[[129 122 136 106 101 121 112 122]
 [129 129 129 128 127 130 126 129]
 [129 130 129 128 128 130 127 129]
 [129 129 129 128 127 130 127 129]
 [128 120 136 104 102 121 115 122]
 [128 120 141 100 100 124 113 125]
 [128 128 128 128 128 129 128 128]
 [128 120 141 101 100 123 113 126]
 [128 120 136 104 102 121 115 122]
 [129 129 128 129 128 130 127 129]
 [129 129 129 128 127 130 127 129]]
->
[[122 112 121 101 106 136 122 129]
 [129 126 130 127 128 129 129 129]
 [129 127 130 128 128 129 130 129]
 [129 127 130 127 128 129 129 129]
 [122 115 121 102 104 136 120 128]
 [125 113 124 100 100 141 120 128]
 [128 128 129 128 128 128 128 128]
 [126 113 123 100 101 141 120 128]
 [122 115 121 102 104 136 120 128]
 [129 127 130 128 129 128 129 129]
 [129 127 130 127 128 129 129 129]]

[[135 122]
 [125 146]
 [123 114]
 [103 142]]
->
[[122 135]
 [146 125]
 [114 123]
 [142 103]]

[[128 130 129 125 145 128]
 [128 129 128 141 118 128]
 [128 140 128 117 150 128]
 [128 130 128 125 121 128]
 [128 136 127 133 140 128]
 [128 118 128 112 111 128]
 [128 127 127 134 125 128]
 [128 129 129 141 124 128]]
->
[[128 145 125 129 130 128]
 [128 118 141 128 129 128]
 [128 150 117 128 140 128]
 [128 121 125 128 130 128]
 [128 140 133 127 136 128]
 [128 111 112 128 118 128]
 [128 125 134 127 127 128]
 [128 124 141 129 129 128]]

[[128 127 127 126 128 127 128 128 127 128 126 128 128]
 [120 108 109 138 119 127 137 120 108 139 139 134 135]
 [134 127 127 124 122 119 106 133 132 117 112 106 130]
 [142 120 121 125 140 119 122 138 121 122 124 134 130]
 [126 128 127 132 127 132 127 127 128 130 131 126 128]
 [116 122 127 122 116 118 125 116 119 128 120 122 126]
 [127 128 128 128 127 129 129 127 128 128 129 128 128]]
->
[[128 128 126 128 127 128 128 127 128 126 127 127 128]
 [135 134 139 139 108 120 137 127 119 138 109 108 120]
 [130 106 112 117 132 133 106 119 122 124 127 127 134]
 [130 134 124 122 121 138 122 119 140 125 121 120 142]
 [128 126 131 130 128 127 127 132 127 132 127 128 126]
 [126 122 120 128 119 116 125 118 116 122 127 122 116]
 [128 128 129 128 128 127 129 129 127 128 128 128 127]]

[[125 116 123 139 119 122 129 116 137 124 129 128 137]
 [136 104 119 147 118 124 132 112 143 118 133 137 132]
 [128 124 140 117 138 139 125 132 140 124 126 124 132]
 [122 115 123 129 133 121 138 116 136 127 121 127 134]]
->
[[137 128 129 124 137 116 129 122 119 139 123 116 125]
 [132 137 133 118 143 112 132 124 118 147 119 104 136]
 [132 124 126 124 140 132 125 139 138 117 140 124 128]
 [134 127 121 127 136 116 138 121 133 129 123 115 122]]

[[132 132 130 131 126]
 [137 131 124 129 126]
 [140 129 127 127 129]
 [152 134 119 123 127]
 [130 128 124 126 127]
 [129 125 123 128 127]
 [147 129 129 126 130]
 [127 134 128 129 126]
 [130 125 125 133 127]
 [146 127 125 128 129]
 [149 127 119 121 129]]
->
[[126 131 130 132 132]
 [126 129 124 131 137]
 [129 127 127 129 140]
 [127 123 119 134 152]
 [127 126 124 128 130]
 [127 128 123 125 129]
 [130 126 129 129 147]
 [126 129 128 134 127]
 [127 133 125 125 130]
 [129 128 125 127 146]
 [129 121 119 127 149]]
